Below are the code and all the weights of a small trained network. Each question names an input and a class and asks about switching units off, where a switched-off unit gives its printed mean instead of its output.

import numpy as np


def w(rows, s, z=0):
    codes = np.array(rows[::2]) - 128.0
    scale = np.full(codes.shape[1], s)
    scale[-1] = z or s
    return codes * scale


def f(y):
    return np.maximum(y, 0)


def log_softmax(a):
    a = a - a.max(-1, keepdims=True)
    return a - np.log(np.exp(a).sum(-1, keepdims=True))


def net(x, mask):
    res = np.array(x, float).reshape(1, 4) / 4 @ E
    y = f(res @ A[0][:, :-1].T + A[0][:, -1])
    res = res + np.where(mask, y, B[0][:, -1]) @ B[0][:, :-1]
    return log_softmax(res[-1] @ U[:, :-1].T + U[:, -1])


A, B = {}, {}
E = w([
[144,52,237,46],'x0',
[246,153,114,84],'x1',
[127,130,127,126],'x2',
[120,27,28,111],'x3',
],0.014)
A[0] = w([
[91,127,116,118,2],'neuron 1',
[62,122,109,184,99],'neuron 2',
[117,79,17,140,153],'neuron 3',
[121,248,204,202,91],'neuron 4',
[226,169,79,96,97],'neuron 5',
[132,162,153,162,209],'neuron 6',
[51,109,165,87,90],'neuron 7',
[61,121,150,195,55],'neuron 8',
[118,195,44,201,39],'neuron 9',
],0.013,0.0042)
B[0] = w([
[125,129,121,148,137],'neuron 1',
[150,187,116,183,184],'neuron 2',
[26,88,105,105,223],'neuron 3',
[49,58,73,116,254],'neuron 4',
[109,199,126,218,210],'neuron 5',
[96,89,109,98,181],'neuron 6',
[193,164,159,142,172],'neuron 7',
[174,176,120,173,178],'neuron 8',
[250,129,203,33,241],'neuron 9',
],0.014,0.018)
U = w([
[45,62,68,88,93],'0',
[205,118,189,43,253],'1',
[135,205,101,248,29],'2',
],0.017,0.0055)

Each question gives the input, the list of numbers given to net, and the class t.
The units are the neurons (one row each of A and B). Each row of codes is followed by its name. A weight is (code - 128) times the scale printed after its matrix; where a second scale follows, it is the last column's (A, B and U).
mask holds one flag per neuron, in row order. A switched-off neuron (its flag False) gives its mean, the last column of its row in B, instead of its output. The means were averaged over made-up inputs and are rounded, as every weight is.
A unit's drop is (log p(t) with every unit on - log p(t) with that unit switched off) / (log p(t) with every unit on - log p(t) with every unit switched off).
The circuit of an input: a set's keep is (log p(t) with only the set's units on - log p(t) with every unit switched off) / (log p(t) with every unit on - log p(t) with every unit switched off). Starting from all 9 units, units are removed one at a time, each time the one whose removal leaves the highest keep (on an exact tie, the one counted first), for as long as the keep stays at least 0.8.
units of the circuit, in order: the units of the circuit, biggest drop first
unit that matters most: the unit with the biggest drop
top k neurons: the k neurons with the biggest drops, biggest first
drop when u is switched off: that unit's drop, to one decimal
input [-1,-7,-3,5], class 2: top 3 neurons	[neuron 2; neuron 4; neuron 8]
input [4,-2,8,-5], class 0: units of the circuit, in order	[neuron 9]
input [5,-7,6,-5], class 2: units of the circuit, in order	[neuron 9; neuron 7]
input [-3,-3,-8,-1], class 1: top 3 neurons	[neuron 5; neuron 9; neuron 3]
input [-2,8,6,7], class 2: top 2 neurons	[neuron 5; neuron 4]
input [5,6,-2,-4], class 2: top 3 neurons	[neuron 9; neuron 5; neuron 3]
input [2,-6,5,-4], class 2: top 3 neurons	[neuron 9; neuron 8; neuron 3]
input [6,3,8,6], class 0: top 2 neurons	[neuron 9; neuron 8]
input [-3,-8,-4,-8], class 0: top 3 neurons	[neuron 4; neuron 5; neuron 6]
input [2,5,-6,5], class 0: top 2 neurons	[neuron 9; neuron 2]
input [-6,5,-3,-4], class 1: top 2 neurons	[neuron 9; neuron 3]
input [6,-5,5,3], class 1: top 2 neurons	[neuron 5; neuron 4]
input [8,-3,2,5], class 1: top 2 neurons	[neuron 4; neuron 7]
input [-2,8,1,2], class 2: unit that matters most	neuron 5
input [2,-6,0,-8], class 0: drop when neuron 4 is switched off	6.7
input [-5,0,8,2], class 1: drop when neuron 9 is switched off	0.9
input [-6,4,-7,2], class 1: drop when neuron 9 is switched off	2.4
